Here is a tiny trained network, its code and every weight. The questions are about switching its units off for an input and a target symbol, where a switched-off unit gives its printed mean instead of its output.

import numpy as np


def w(rows, s, z=0):
    codes = np.array(rows[::2]) - 128.0
    scale = np.full(codes.shape[1], s)
    scale[-1] = z or s
    return codes * scale


def f(y):
    return np.maximum(y, 0)


def softmax(a):
    e = np.exp(a - a.max(-1, keepdims=True))
    return e / e.sum(-1, keepdims=True)


def log_softmax(a):
    a = a - a.max(-1, keepdims=True)
    return a - np.log(np.exp(a).sum(-1, keepdims=True))


def net(x, mask):
    ids = ['ΔΘΛΠΨαβεζμστφω'.index(c) for c in x.split()]
    T = len(ids)
    res = E[ids] + P[:T]
    q, k, v = (res @ M[0].T for M in (Q, K, V))
    z = softmax(np.where(np.tri(T) > 0, q @ k.T / 4**0.5, -1e9)) @ v
    res = res + np.where(mask[0], z, O[0][:, -1]) @ O[0][:, :-1]
    y = f(res @ A[0][:, :-1].T + A[0][:, -1])
    res = res + np.where(mask[1:9], y, B[0][:, -1]) @ B[0][:, :-1]
    return log_softmax(res[-1] @ U[:, :-1].T + U[:, -1])


Q, K, V, O, A, B = {}, {}, {}, {}, {}, {}
E = w([
[185,124,73,85,128],'Δ',
[105,228,122,108,200],'Θ',
[101,114,124,88,201],'Λ',
[162,46,207,95,54],'Π',
[186,192,120,148,120],'Ψ',
[130,97,123,139,129],'α',
[130,94,155,112,98],'β',
[20,142,175,124,145],'ε',
[107,178,186,214,113],'ζ',
[155,189,27,150,169],'μ',
[137,176,205,136,17],'σ',
[82,60,83,99,30],'τ',
[162,60,147,221,194],'φ',
[80,8,10,105,175],'ω',
],0.014)
P = w([
[137,159,155,73,189],'0',
[136,166,149,69,186],'1',
[32,181,41,254,126],'2',
[133,146,146,75,170],'3',
[68,145,52,245,110],'4',
[137,137,148,79,168],'5',
[92,135,56,253,94],'6',
[137,130,150,78,166],'7',
[96,106,60,248,95],'8',
[137,117,148,82,166],'9',
[95,140,57,248,100],'10',
[135,154,156,76,171],'11',
],0.0077)
Q[0] = w([
[203,139,108,151,236],'head 0',
[195,116,211,39,189],'head 0',
[115,52,112,143,129],'head 0',
[255,160,222,15,168],'head 0',
],0.0067)
K[0] = w([
[160,164,74,137,130],'head 0',
[125,208,133,96,154],'head 0',
[109,74,100,107,166],'head 0',
[101,245,140,108,134],'head 0',
],0.011)
V[0] = w([
[165,88,171,191,214],'head 0',
[62,83,125,72,36],'head 0',
[90,27,41,105,124],'head 0',
[97,3,117,119,203],'head 0',
],0.0067)
O[0] = w([
[137,2,234,180,140,78],'head 0',
[88,114,106,95,40,131],'head 0',
[94,36,29,112,118,254],'head 0',
[93,36,70,109,175,170],'head 0',
],0.0063,0.0033)
A[0] = w([
[85,115,204,57,78,130],'neuron 0',
[57,170,159,50,240,53],'neuron 1',
[219,127,93,127,206,144],'neuron 2',
[94,200,30,158,202,126],'neuron 3',
[218,238,84,78,166,97],'neuron 4',
[94,97,98,121,139,254],'neuron 5',
[219,101,175,2,145,175],'neuron 6',
[197,149,100,90,192,151],'neuron 7',
],0.0099,0.0061)
B[0] = w([
[88,172,177,80,46,147],'neuron 0',
[81,62,203,48,122,157],'neuron 1',
[64,64,152,225,145,195],'neuron 2',
[109,71,169,96,35,250],'neuron 3',
[208,84,166,152,51,207],'neuron 4',
[81,198,137,139,109,229],'neuron 5',
[252,100,2,59,207,161],'neuron 6',
[128,80,127,202,124,187],'neuron 7',
],0.0082,0.012)
U = w([
[217,66,4,144,174,64],'Δ',
[165,71,231,73,110,9],'Θ',
[125,46,148,72,213,114],'Λ',
[206,103,111,8,95,46],'Π',
[238,177,151,188,128,134],'Ψ',
[138,134,97,139,204,222],'α',
[170,152,104,78,158,232],'β',
[77,151,207,81,144,162],'ε',
[128,253,192,201,171,253],'ζ',
[104,92,180,229,62,119],'μ',
[180,233,169,123,43,107],'σ',
[127,196,55,62,24,161],'τ',
[67,113,127,254,222,123],'φ',
[62,42,56,135,160,17],'ω',
],0.0078,0.0066)

Each question gives the input, a string of symbols that net reads in full, and the target symbol t.
The units are the heads (4 rows each of Q, K, V and O) and the neurons (one row each of A and B). Each row of codes is followed by its name. A weight is (code - 128) times the scale printed after its matrix; where a second scale follows, it is the last column's (O, A, B and U).
mask holds one flag per unit, heads first, then neurons. A switched-off unit (its flag False) gives its mean, the last column of its rows in O or B, instead of its output. The means were averaged over made-up inputs and are rounded, as every weight is.
A unit's drop is (log p(t) with every unit on - log p(t) with that unit switched off) / (log p(t) with every unit on - log p(t) with every unit switched off).
The circuit of an input: a set's keep is (log p(t) with only the set's units on - log p(t) with every unit switched off) / (log p(t) with every unit on - log p(t) with every unit switched off). Starting from all 9 units, units are removed one at a time, each time the one whose removal leaves the highest keep (on an exact tie, the one counted first), for as long as the keep stays at least 0.8.
units of the circuit, in order: the units of the circuit, biggest drop first
most important unit: the unit with the biggest drop
top k neurons: the k neurons with the biggest drops, biggest first
drop when u is switched off: that unit's drop, to one decimal
input μ Δ Θ, target μ: most important unit -> neuron 3
input Λ β τ ε Θ, target τ: units of the circuit, in order -> (head 0; neuron 2)
input μ μ Δ μ ε μ Δ ω τ Ψ μ, target τ: top 3 neurons -> (neuron 3; neuron 5; neuron 7)
input τ Θ φ α φ φ α, target φ: units of the circuit, in order -> (head 0; neuron 3)
input τ Λ Λ, target τ: units of the circuit, in order -> (head 0; neuron 2)
input τ ζ μ, target τ: units of the circuit, in order -> (head 0; neuron 3)
input Δ μ φ μ φ α μ, target φ: units of the circuit, in order -> (head 0; neuron 4)
input μ ζ τ μ Π, target τ: units of the circuit, in order -> (neuron 2; head 0; neuron 7)
input μ φ τ μ α Ψ, target Ψ: top 4 neurons -> (neuron 4; neuron 6; neuron 3; neuron 1)
input Δ μ Δ τ Θ, target τ: top 2 neurons -> (neuron 2; neuron 3)
input μ μ Δ Λ Λ Δ μ ζ, target ζ: units of the circuit, in order -> (neuron 3; head 0)
input φ μ μ μ Ψ τ τ μ τ μ τ ζ, target ζ: top 2 neurons -> (neuron 3; neuron 4)
input τ Θ ω σ ω ω τ μ Ψ, target τ: units of the circuit, in order -> (head 0; neuron 2; neuron 7)
input ε τ ε Δ τ ζ Π, target τ: top neuron -> (neuron 2)
input μ τ Λ μ Δ ω Δ μ φ σ ζ, target φ: units of the circuit, in order -> (head 0; neuron 3)
input σ ω μ μ Δ μ ω μ τ, target ω: top 3 neurons -> (neuron 4; neuron 3; neuron 0)
input Ψ τ ω ζ Δ ε Θ ε Λ Ψ φ, target φ: top 2 neurons -> (neuron 4; neuron 3)
input μ τ α, target τ: drop when head 0 is switched off -> 0.4
input ω ε β, target ω: drop when neuron 4 is switched off -> 0.2
input μ ε μ μ μ τ σ, target τ: drop when neuron 4 is switched off -> 0.1
input Λ Ψ τ τ Λ μ μ ε β Π, target Π: drop when neuron 6 is switched off -> 0.7
input φ Λ Ψ, target φ: top neuron -> (neuron 4)
